Below is a small trained network, with its code and all its weights. Each question gives an input and a class and asks what happens when units are switched off, that is, made to give their printed mean instead of their output.

import numpy as np


def w(rows, s, z=0):
    codes = np.array(rows[::2]) - 128.0
    scale = np.full(codes.shape[1], s)
    scale[-1] = z or s
    return codes * scale


def norm(h):
    return h / np.sqrt((h * h).mean(-1, keepdims=True) + 1e-5)


def f(y):
    return np.maximum(y, 0)


def log_softmax(a):
    a = a - a.max(-1, keepdims=True)
    return a - np.log(np.exp(a).sum(-1, keepdims=True))


def net(x, mask):
    res = np.array(x, float).reshape(1, 7) / 4 @ E
    u = 0
    for l in range(2):
        y = f(norm(res) @ A[l][:, :-1].T + A[l][:, -1])
        res = res + np.where(mask[u : u + 7], y, B[l][:, -1]) @ B[l][:, :-1]
        u += 7
    return log_softmax(norm(res)[-1] @ U[:, :-1].T + U[:, -1])


A, B = {}, {}
E = w([
[41,26,20,85,119,123,139,82,5,240,147],'x0',
[79,202,123,243,132,69,191,99,143,180,220],'x1',
[192,159,40,70,194,2,148,158,135,118,173],'x2',
[125,121,127,134,127,125,139,130,125,129,121],'x3',
[113,112,119,127,122,131,143,156,132,113,143],'x4',
[136,182,84,171,160,202,176,141,118,141,62],'x5',
[118,149,91,113,98,118,95,142,148,127,127],'x6',
],0.0048)
A[0] = w([
[79,219,129,191,173,56,120,108,112,93,187,94],'L0N0',
[94,141,115,186,133,140,161,116,215,167,155,76],'L0N1',
[205,151,152,140,114,82,182,141,226,64,125,68],'L0N2',
[100,210,71,132,197,196,175,150,151,148,32,2],'L0N3',
[117,134,131,56,255,87,84,193,132,115,76,156],'L0N4',
[202,182,58,155,187,172,137,203,85,152,132,140],'L0N5',
[127,111,185,73,104,29,98,112,140,97,167,73],'L0N6',
],0.0072,0.0039)
B[0] = w([
[165,206,106,105,162,149,192,117,81,39,123,246],'L0N0',
[78,206,133,150,117,160,82,187,54,64,165,199],'L0N1',
[118,84,60,127,152,187,102,117,117,254,102,254],'L0N2',
[170,48,198,167,59,136,75,139,98,111,185,200],'L0N3',
[95,162,128,146,185,38,179,83,140,54,116,234],'L0N4',
[192,28,136,85,77,29,155,110,158,174,140,221],'L0N5',
[191,54,179,162,60,106,169,122,160,144,168,205],'L0N6',
],0.0081,0.0054)
A[1] = w([
[32,118,179,111,129,199,68,142,152,118,89,16],'L1N0',
[123,83,168,98,179,130,54,155,159,2,23,121],'L1N1',
[199,162,136,191,213,194,59,199,248,176,108,12],'L1N2',
[197,116,158,169,11,119,153,126,116,96,153,200],'L1N3',
[70,112,202,150,91,198,89,125,133,103,84,38],'L1N4',
[43,163,212,184,58,153,77,148,135,99,84,4],'L1N5',
[112,56,116,129,156,85,48,111,107,79,39,91],'L1N6',
],0.0075,0.0025)
B[1] = w([
[167,138,92,107,154,65,198,108,214,55,111,184],'L1N0',
[65,253,165,205,124,139,167,160,40,146,154,190],'L1N1',
[98,15,1,77,179,210,85,106,69,185,197,185],'L1N2',
[117,140,226,111,57,162,32,173,162,179,84,254],'L1N3',
[193,123,115,99,146,36,144,107,152,112,175,208],'L1N4',
[145,90,80,72,153,56,193,110,193,112,37,197],'L1N5',
[109,192,135,207,116,222,82,171,113,111,164,200],'L1N6',
],0.0084,0.0067)
U = w([
[186,105,96,40,210,24,196,100,225,40,51,189],'0',
[180,22,221,141,52,181,50,217,153,207,142,7],'1',
[39,235,135,186,216,199,135,195,47,35,152,146],'2',
[48,19,1,54,248,232,61,103,74,188,149,155],'3',
],0.0081,0.0015)

Each question gives the input, the list of numbers given to net, and the class t.
The units are the neurons (one row each of A and B). Each row of codes is followed by its name. A weight is (code - 128) times the scale printed after its matrix; where a second scale follows, it is the last column's (A, B and U).
mask holds one flag per neuron, layer by layer. A switched-off neuron (its flag False) gives its mean, the last column of its row in B, instead of its output. The means were averaged over made-up inputs and are rounded, as every weight is.
A unit's drop is (log p(t) with every unit on - log p(t) with that unit switched off) / (log p(t) with every unit on - log p(t) with every unit switched off).
The circuit of an input: a set's keep is (log p(t) with only the set's units on - log p(t) with every unit switched off) / (log p(t) with every unit on - log p(t) with every unit switched off). Starting from the 12 units with the biggest drops (on a tie, the unit counted first), units are removed one at a time, each time the one whose removal leaves the highest keep (on an exact tie, the one counted first), for as long as the keep stays at least 0.8.
circuit, biggest first: the units of the circuit, biggest drop first
k most important neurons: the k neurons with the biggest drops, biggest first
top k neurons in layer l: the k neurons of layer l with the biggest drops, biggest first
input [2,-8,-6,5,2,6,3], class 2: circuit, biggest first -> L1N1
input [-6,5,-5,6,2,0,-3], class 3: 3 most important neurons -> L0N2; L1N2; L0N4
input [-6,8,-8,1,-6,8,4], class 0: 2 most important neurons -> L1N5; L0N1
input [0,-5,-7,8,-5,6,5], class 0: 2 most important neurons -> L1N5; L1N0
input [6,-1,-6,6,-3,5,-8], class 0: 2 most important neurons -> L0N5; L0N2
input [-3,0,3,-6,-5,5,-3], class 1: 2 most important neurons -> L0N3; L0N5
input [1,-3,2,6,2,3,-2], class 1: 2 most important neurons -> L0N5; L0N3
input [-5,0,4,-2,-2,4,-1], class 3: top 2 neurons in layer 0 -> L0N2; L0N6
input [-3,5,-2,-8,2,-4,-4], class 2: top 2 neurons in layer 0 -> L0N0; L0N5
input [-8,7,-5,4,0,1,-6], class 3: 2 most important neurons -> L0N2; L1N2
input [-7,-2,4,5,4,7,-5], class 1: top 2 neurons in layer 0 -> L0N5; L0N3
input [-6,7,-4,-4,-8,8,0], class 1: circuit, biggest first -> L0N3; L1N3
input [7,4,-1,-2,-4,8,-4], class 1: 2 most important neurons -> L0N3; L0N2
input [-6,5,4,6,5,5,5], class 3: circuit, biggest first -> L0N2
input [-6,-5,2,-8,7,-5,0], class 3: 4 most important neurons -> L0N2; L1N2; L0N5; L0N3
input [7,-1,8,3,-8,2,0], class 0: 3 most important neurons -> L0N2; L1N2; L0N4
input [-1,-4,-6,1,-4,5,-6], class 0: top 2 neurons in layer 0 -> L0N5; L0N6
input [0,0,-5,7,2,5,-2], class 0: top 2 neurons in layer 1 -> L1N5; L1N4
input [4,4,0,3,-1,1,-7], class 2: 2 most important neurons -> L0N2; L1N2
input [-1,-1,3,3,8,-8,7], class 1: 2 most important neurons -> L0N6; L1N3
input [-2,-8,-3,-8,-6,-1,-3], class 2: most important neuron -> L1N1
input [6,-4,-2,1,0,-6,3], class 1: top 2 neurons in layer 0 -> L0N2; L0N6
input [-5,-8,4,2,7,-7,6], class 2: top 3 neurons in layer 0 -> L0N4; L0N5; L0N3
input [-6,-4,1,-3,-4,-7,-5], class 1: top 2 neurons in layer 0 -> L0N6; L0N4
input [7,8,-8,-7,-3,3,-1], class 0: top 2 neurons in layer 0 -> L0N2; L0N5
input [-1,4,-2,-8,4,5,-1], class 1: top 2 neurons in layer 0 -> L0N3; L0N5
